Here are made-up things, facts about them, and rows of numbers that follow some of those facts. Name the thing behind each unnamed row.

Some things and their rows:
[  4   8   7 -10   6  11   1 -29 -12  -7   8   6   0  13  12 -15  -7  -4
  17   0 -11  -5  -1   0   0  -4 -19  -2  -3  -4   0  -7 -13 -22  16   1
 -14   6   2 -14  -6  -7   2   5   4  15   2  -1   4  -1]: Z620
[ -1   4   3  -3  -2  15  -9 -32 -14  -4   6  17   8  18  -2 -18 -11  -3
  15   4   0  -1   1  -1  12  -6 -32 -10   1  -6   3 -14 -19 -13  24 -12
  -1   2 -11  -5  -5 -13  -7   0   1   9  -4  -8   3  -5]: Z791
[ -4   8   5 -10   0   5  -4 -21 -12 -15   4   4   5   1   5 -14  -5  -4
  12   8  -1   0   0   9   2 -10 -18 -13 -11  -9  -4  -2  -5 -17   3  18
 -15  -2  -1 -19  -6  -1   6  -6   5  21   2  -3   6  -2]: Z537
[ -2   6  -3  -8  -2  -2  -5 -10 -11  -6   3   0   3   3  21 -11   1  -4
  13   7  -3   4  -7   0  -6  -2 -21  -5  -7  -4   6  -4   1  -8  13  17
 -10  -3   5  -5  -8  -2   9  -5   3  18   1  -4   6   5]: Z882
[ -4  11 -10   1   7   2  -2 -20 -10 -11  -1  -3   7   1   8 -10  -3  -7
  12   9   4  -2  -1   2  -4   0 -27 -25   6  -3  -4  -4  -4 -21  14  20
 -14   3   2 -10  -5  -3   4  -3   2  14   1  -7   3  -1]: Z276
[ -1   4   6   1  -4  -5 -10 -17 -15 -15   4   5   3   0  19 -12  -4  -6
  17   4   1   7  -2   4  -6  -9 -15 -14  -3  -4  -6  -5  -6  -4 -18  10
 -12  -2   2   1 -10  -3  10  -8   5  16   0   1   5   4]: Z569
[ -3   9  -4  -2   2  -5  -7  -6 -12 -10  -1   0   1   3  13 -11  -8  -6
  14  11  -1   5  -8  -2  -5   1 -22 -16  -6  -8   8 -13   4 -16  22  20
 -13   1   1  -5  -3  -6   5  -8   3  17  -2  -4   4  -2]: Z871
[ -3   7  -2 -11   3   3  -3 -13 -10  -1   5  -4   5   6  13 -10   3  -4
  14   3   2   2  -1   4  -4  -5 -21  -4  -8  -3   5   1   1 -11   8  19
 -12  -6  10 -10 -11  -1   7   3   4  18   6  -6   3  12]: Z934
[  4   4  -3 -15   8  16   1 -27 -11  -5   6   8   9  15  14 -17   0   0
  13   0  -9  -5  -3  -4   5  -2 -28   1  -4   1   7  -2  -7  -6  21   3
  -4   1   0 -17  -5  -8   5   9   2  20   2  -5   6   0]: Z817
[ -2   9   7  10  -8  -5  -9 -16 -11  -4   7  -1   0   0  11 -10 -13  -7
  17   8  -1   1  -3   3  -3  -5 -16 -18   7 -10  -5 -12 -16 -16   7  12
 -21   6  10   4  -9  -2   2 -17   3   4  -1  -4   1  14]: Z402
[  0  10   5  -4   2   2  -2 -20 -13  -7   6  -3  -3   5  12 -11  -5  -5
  17   2  -6  -1  -2   5  -7  -7 -15  -5  -7  -6  -2  -7 -10 -24   6  12
 -18   3   6 -10  -8  -3   1  -4   5  13   3  -3   2   7]: Z578
[  1   5  -5   5   3  -4  -1 -18 -10  -7   3  12   9  16  12 -12  -3  -3
  13  -2  -9   1  -4  -3   0  -5 -31  -4   4  -1  -1  -5 -13 -16   8   6
 -32  -6 -15 -13   1  -5 -11   6   1   9  -5  -2   8  -9]: Z795
[ -3   9   2   4   1   1  -3 -26 -14 -19  -2   2   1  -3  14 -12  -6  -9
  15   7  -2   1   1   3  -6  -4 -18 -23   9  -5 -10  -6 -14 -21  -2  10
 -15   7  -3  -6  -7  -4   9 -10   5  14  -1  -2   5  -9]: Z239
[  0   8   8  -9   5   4  -2 -22 -15 -11   5   1  -1   4  13 -14  -5  -6
  17   1  -4   1  -2   5  -5  -8 -17  -5  -7  -6   0  -5  -5 -19   4   8
 -12   2   5  -9  -8  -6   4   1   6  19   3  -1   3   0]: Z982
[ -1   8 -11  -2   8  13   4 -34  -9 -11   0   6  12   8  11 -15  -1  -5
   9   6  -6  -7   0  -4   1   0 -32 -23  15   1  -4  -1 -16 -15  15   5
 -10   9  -6 -19  -3  -6   6   0   0  14   0  -6   7 -10]: Z886
[  3   3   4  10  -3   4  -6 -32 -11  -7   7  13   9  13  17 -15  -7  -3
  13   5  -9  -2  -2  -5   4  -1 -22 -11  17   0  -7 -10 -26   0  -5  -4
 -14   8  -2  -3  -4  -6   0  -5   1   1  -6  -2   6   3]: Z850
[  1   1   3 -10  -8  11   0 -28 -11   0  12  11   4  19  17 -14   7  -2
  15   3 -10  -7   0   0   2  -7 -25  11  -8   1  -2  -2 -18 -12  17  -2
  -4  -4  -9 -14  -9  -6  -6   2   2  10   1  -8   7  -2]: Z529
[  1   9   3   1  11  -2  -5 -20 -14  -9   6  -2   3   8   4 -13  -7  -5
  15   0   2   2   1   7  -3  -6 -19  -9  -3  -5  -6  -6  -5 -19 -11   9
 -22   0   2 -10  -7  -3  -5   7   4  12   1  -1   5   8]: Z884
[ -6   8  -6   2   4   0  -9 -17 -13 -13  -3   3  10  -1   4 -12  -6  -6
  13   8   8   7  -1   2  -1  -2 -26 -27   6  -6   2  -9  -1 -10   3  14
  -9   0   4  -2  -5  -4  11  -8   2  16   1  -6   2   4]: Z772

How the things are related:
fletulo: uses; gidre: is of sort
[Z12] fletulo Z622
[Z12 Z795] fletulo Z289
[Z12 Z549 Z914] fletulo Z630
[Z12 Z124 Z358 Z81] fletulo Z422
[Z12 Z124 Z283] fletulo Z406
[Z122 Z417] fletulo Z566
[Z122] fletulo Z239
[Z122 Z283 Z409] fletulo Z594
[Z122 Z32 Z375 Z886] fletulo Z48
[Z124 Z691] fletulo Z871
[Z124 Z273 Z603 Z691] fletulo Z482
[Z157 Z791] fletulo Z729
[Z157] fletulo Z316
[Z157 Z64 Z98] fletulo Z935
[Z205 Z41] fletulo Z95
[Z205] fletulo Z166
[Z205 Z850] fletulo Z557
[Z205 Z756 Z954] fletulo Z772
[Z222 Z371 Z417 Z756] fletulo Z716
[Z222] fletulo Z776
[Z222 Z3] fletulo Z945
[Z222 Z41] fletulo Z56
[Z222] fletulo Z420
[Z222 Z774 Z791] fletulo Z258
[Z241 Z409] fletulo Z18
[Z241 Z817] fletulo Z537
[Z241 Z639] fletulo Z674
[Z250 Z529] fletulo Z228
[Z250 Z69 Z946] fletulo Z261
[Z250] fletulo Z846
[Z273 Z641 Z954] fletulo Z667
[Z273] fletulo Z940
[Z273 Z886] fletulo Z657
[Z273 Z888] fletulo Z959
[Z273] fletulo Z927
[Z273 Z434 Z53] fletulo Z952
[Z273 Z82] fletulo Z206
[Z273] fletulo Z753
[Z283 Z850] fletulo Z492
[Z283 Z603] fletulo Z426
[Z3] fletulo Z90
[Z3 Z815 Z850] fletulo Z567
[Z32] fletulo Z16
[Z32] fletulo Z712
[Z32 Z436] fletulo Z86
[Z357] fletulo Z742
[Z357 Z549 Z64 Z691] fletulo Z550
[Z358] fletulo Z725
[Z358 Z371 Z745 Z817] fletulo Z195
[Z371 Z691 Z774 Z868] fletulo Z894
[Z375 Z713] fletulo Z394
[Z409 Z886] fletulo Z551
[Z409] fletulo Z46
[Z41] fletulo Z955
[Z41 Z886] fletulo Z854
[Z417 Z745] fletulo Z893
[Z428] fletulo Z919
[Z428 Z929] fletulo Z331
[Z428 Z762] fletulo Z659
[Z428] fletulo Z720
[Z428 Z53 Z82] fletulo Z214
[Z434 Z549 Z682] fletulo Z535
[Z436 Z69] fletulo Z233
[Z521 Z82] fletulo Z411
[Z521 Z914] fletulo Z822
[Z521 Z68 Z868] fletulo Z361
[Z521] fletulo Z159
[Z521 Z641 Z795] fletulo Z559
[Z529] fletulo Z767
[Z529 Z81 Z888] fletulo Z858
[Z529 Z745] fletulo Z259
[Z529 Z82] fletulo Z934
[Z53] fletulo Z884
[Z53 Z627] fletulo Z860
[Z549 Z641 Z868] fletulo Z144
[Z549] fletulo Z809
[Z593] fletulo Z828
[Z593 Z791] fletulo Z773
[Z593 Z929] fletulo Z686
[Z603 Z691] fletulo Z184
[Z610 Z620 Z817] fletulo Z710
[Z610 Z64] fletulo Z797
[Z620 Z888] fletulo Z867
[Z627] fletulo Z802
[Z627 Z774] fletulo Z277
[Z627 Z745 Z914] fletulo Z256
[Z639 Z762 Z868] fletulo Z321
[Z64] fletulo Z343
[Z641 Z713 Z74] fletulo Z345
[Z641] fletulo Z431
[Z641 Z731] fletulo Z444
[Z68 Z81] fletulo Z455
[Z68 Z697] fletulo Z950
[Z68 Z745 Z815] fletulo Z960
[Z682] fletulo Z442
[Z682 Z868] fletulo Z123
[Z682] fletulo Z473
[Z69 Z731 Z850] fletulo Z402
[Z69] fletulo Z190
[Z69] fletulo Z923
[Z69] fletulo Z162
[Z69 Z691] fletulo Z168
[Z691] fletulo Z136
[Z697] fletulo Z626
[Z697] fletulo Z197
[Z713] fletulo Z587
[Z731 Z929 Z946] fletulo Z598
[Z731] fletulo Z835
[Z731 Z98] fletulo Z257
[Z731 Z888] fletulo Z728
[Z74] fletulo Z276
[Z74 Z886] fletulo Z170
[Z74] fletulo Z133
[Z745 Z815] fletulo Z569
[Z756] fletulo Z879
[Z756 Z774] fletulo Z775
[Z756] fletulo Z778
[Z762] fletulo Z349
[Z762 Z850] fletulo Z925
[Z791] fletulo Z182
[Z795] fletulo Z961
[Z795] fletulo Z386
[Z81] fletulo Z882
[Z81] fletulo Z73
[Z81] fletulo Z813
[Z815] fletulo Z953
[Z815] fletulo Z974
[Z817] fletulo Z890
[Z817] fletulo Z982
[Z817 Z82] fletulo Z102
[Z850] fletulo Z637
[Z850] fletulo Z580
[Z868] fletulo Z193
[Z888] fletulo Z578
[Z914] fletulo Z904
[Z929] fletulo Z532
{Z102 Z12 Z122 Z136 Z162 Z182 Z256 Z289 Z343 Z357 Z455 Z473 Z551 Z559 Z567 Z580 Z610 Z626 Z637 Z641 Z657 Z762 Z802 Z822 Z854 Z860 Z888 Z919 Z923 Z925 Z946} gidre flure
{Z123 Z124 Z144 Z157 Z166 Z170 Z18 Z184 Z193 Z195 Z197 Z205 Z206 Z214 Z222 Z233 Z239 Z241 Z258 Z273 Z277 Z316 Z32 Z331 Z345 Z361 Z371 Z386 Z394 Z402 Z409 Z420 Z426 Z428 Z431 Z434 Z46 Z521 Z549 Z566 Z569 Z578 Z587 Z594 Z598 Z603 Z620 Z639 Z659 Z667 Z68 Z682 Z69 Z697 Z713 Z725 Z731 Z74 Z742 Z753 Z776 Z778 Z797 Z815 Z82 Z828 Z850 Z858 Z868 Z879 Z884 Z914 Z927 Z929 Z935 Z940 Z945 Z95 Z950 Z952 Z954 Z960 Z961 Z974 Z982} gidre mamin
{Z133 Z159 Z228 Z259 Z283 Z444 Z48 Z53 Z622 Z64 Z710 Z767 Z773 Z795 Z835 Z959} gidre grutros
{Z16 Z168 Z190 Z261 Z276 Z321 Z375 Z406 Z41 Z411 Z422 Z436 Z442 Z492 Z532 Z535 Z557 Z56 Z593 Z674 Z716 Z720 Z728 Z729 Z756 Z772 Z775 Z809 Z817 Z846 Z86 Z871 Z882 Z886 Z893 Z894 Z90 Z904 Z934} gidre flofi
{Z250 Z3 Z417 Z537 Z550 Z630 Z691 Z774 Z81 Z953 Z955} gidre flipir
{Z257 Z349 Z358 Z482 Z529 Z627 Z686 Z712 Z73 Z745 Z791 Z813 Z867 Z890 Z98} gidre klalom

Name these rows:
No name comes twice in this set of rows, the named rows included.
[ -4  10   1  -5   3  10 -11 -16 -12  -8   0   5   6   3  -3 -15 -16  -3
  16   8   6   7  -2   1   6  -4 -27 -24  -2 -11  11 -14  -4 -16  28  10
  -8   1  10  -2  -5  -9  10  -4   1  16   1  -7  -2  10]	Z729
[  3   6  -1  -3   7   3  -1 -24 -11  -4   7  10  12  18   3 -14  -3  -1
  15  -8  -5   0   1   0   5  -9 -33  -3  -1   0  -3   0 -16 -17   5   2
 -27  -9  -9 -17  -2  -5 -11  13   1  12   0  -3   7  -2]	Z53
[  3   4   5  -1   5   6  -5 -28 -16 -16   3  16   6   9  12 -17  -8  -3
  15   1  -6   2  -5  -2   2  -2 -22 -11   6  -2  -2 -10  -9  -7  -4  -3
  -7   7  -8  -8  -2  -9   1   2   3  14  -4   2   7  -8]	Z371
[ -2   7  -6  -6   9  -2  -4  -9 -11  -5   4  -4   8   7   8 -10   2  -4
  12   2   5   3  -1   5  -4  -4 -24  -8  -8  -2   1  -3   7 -15  -1  19
 -15  -6   6 -10  -8   0   1   6   3  17   4  -5   4  10]	Z411
[  1   2   4 -10  -4   6   0 -23  -9  -7  10  11   8  17  19 -16  -3  -1
   9   7 -15  -4  -7  -2   8  -2 -22   4  -6  -2  -3  -2 -10  -4   8  10
 -15   0 -10 -21   0  -4  -4  -2   2  14  -3  -2  10  -7]	Z81
[ -4   9  -6   2  -1  -7  -5  -5 -12 -13  -4  -1   2   0  18 -10  -2  -6
  12  12   0   5  -7  -1  -8  -1 -21 -15  -4  -6   5 -11   6 -17  14  22
 -15   1  -1  -4  -5  -5   6 -11   3  17  -1  -4   5  -2]	Z406
[  3   5   3   2   7   0  -4 -27 -13 -13   7   6   7  12   7 -15  -5  -4
  14  -1  -5  -3  -1  -1  -1  -3 -23  -6   7  -1  -8  -8 -12 -12 -10   1
 -16   3  -5 -10  -5  -5  -3   6   3   9  -2  -1   6   0]	Z639
[ -4   8   0   4  -4  17   0 -30 -11 -12   1  19  10   8  15 -14   3  -6
   8   7  -9  -4   3  -1   0   5 -27 -22  10   1  -3  -3 -27 -10  10  -1
 -17   7  -6 -15  -5  -6   4  -1   2  14  -7  -1   8 -16]	Z122
[ -6   7   5  -2  -8  -1  -8  -7 -13  -9   4   9   4   3  18  -9   4  -6
  12   5  -2   6  -3   5  -6   1 -17  -8 -13  -3   3  -2  -6  -9  -3  11
 -19  -5   4  -5 -10  -1   0   2   5  17  -3   0   8  -2]	Z455
[ -4   8   5 -10  -6   6  -3 -18 -13  -2   6   2  -3   7  11 -11   0  -6
  17   6   0  -2   2   7  -6  -9 -21  -5 -17  -8   0  -6  -7 -32  25   9
  -6  -4  -2 -10 -12  -4  -5  -6   3  17   5  -9   2   1]	Z867
[ -4   6   3 -10  -4   6  -2 -21 -14  -9   4   5  -1   9   8 -12   1  -5
  16   3   0   0   3   7  -5 -10 -23  -2 -14  -5  -1  -3  -8 -25  16   7
  -4  -5  -5  -9 -10  -6  -1  -1   3  19   4  -8   5  -5]	Z890
[ -1   9   9   1   5   5 -11 -25 -13  -7   6   2   3   6  -2 -13 -17  -5
  18   2   3   1   1   4   3  -8 -20 -18   3 -10  -2 -12 -12 -14   2   2
 -15   4  10   0  -7  -6   2  -2   3   9   2  -3   0  13]	Z828

Now the same things, written a new way:
Known rows:
[  6  -2   1   4   9  -1  -5  -5 -10   5   1  -7  -1  -7   6]: Z422
[-14  10  12  -2  14  16  -7   8   7  -7  10  14  -1   4  -7]: Z222
[ -2   3   3  -2  -3  -8   0  -3  -6  -4   1 -10  -9  -1   3]: Z822
[ -5   3  18 -12  11  14   0   2   6  -8   4   5  -2  -6 -11]: Z914
[  4  -1   3   5   8   2  -2  -4  -9   5  -1 -10  -6  -5   6]: Z904
[-12   3  -4   6   2  -2   6  -1  -1   8  -7 -10   1  -8 -18]: Z345
[ -8   3 -24  -5  -5  -3 -13 -10  -9  10   0   6  15 -14 -11]: Z712
[ -7 -10  12  -2  -3  16 -20  13  -1   3  15  18  -8   5 -16]: Z791
[ -4   5  15 -15  11  12  -4   4   8  -5   4   7   2  -5 -12]: Z603
[-12  14  -4  12   9   3   1  -3   4   3   4   1   5   8   3]: Z166
[ -2   1  20 -13   8  15   3   5   7  -5  -1   0  -6  -6 -14]: Z682
[ 1  5  5  3  5 -1  3 -9  5  2  4 -7  6  1  0]: Z725
[ 10   0  -2   0  -8   4  -3 -11  -6   0   6  -6   4  -2   3]: Z813
[ 4 -1 -1  4 10  0 -6 -3 -9  6  0 -7 -2 -7  4]: Z406
[ -9  -8  16  29   1  -2  12 -27 -27 -25  25  -2  16 -13 -19]: Z197
[-8 12 -1 12  8  3  1 -1  4  2  6 -1  3  8  3]: Z879
[-7  4  4  9  5  1  3 -5  4  3  4 -4  1  7  0]: Z277
[ -8  -4   6   3   2   0   6 -13   3   5  -6  -4  -2   3  -1]: Z214
[-9  8 -5  6  6 -1  1 -6  3  3  1 -3  7  0 -5]: Z566

Rows to name:
No name comes twice in this set of rows, the named rows included.
[  6  -4   5   5   8   0  -2   0  -8   7  -4 -12  -8  -6   2]	Z535
[-10   3  -2  -1  -1  -6  -3  -7  -5  -4  -1  -1  -8   3   8]	Z925
[-10   2   3  14   5  -1  -3  -1   5   7   8   0   2  10  -4]	Z258
[-6  4 -5 11 12  3 -8 -2 -8  7  1  2 -2 -1 11]	Z557
[-11 -10   4   2   3  -6  -3 -14   5   8   0   2   2   4  -3]	Z598
[-11  -3  -2 -19  20   5 -21  -4  -6   2   2  19   8 -23  -9]	Z436
[-13  11 -18  10   9   6  -1   1  -1   4  14   0  -8   2   2]	Z955
[ -9   2   9 -16   4   4  -8  10  -5 -11   1   4 -12  -9 -12]	Z641
[ -6  -7  22  -4  10   3 -15  15  11   5  21   8   0   3 -24]	Z157
[ -2  -9  -8  -3  12  -8 -14 -16  -7  12   2   4   7  -9   7]	Z190
[-20 -16  19 -10   7  10  -6  -4   7  -1  -2  18  -7   2 -13]	Z929
[ -9  -1  -7  -6   7 -12  -7 -18   4   9   3   4  17  -7  -5]	Z233

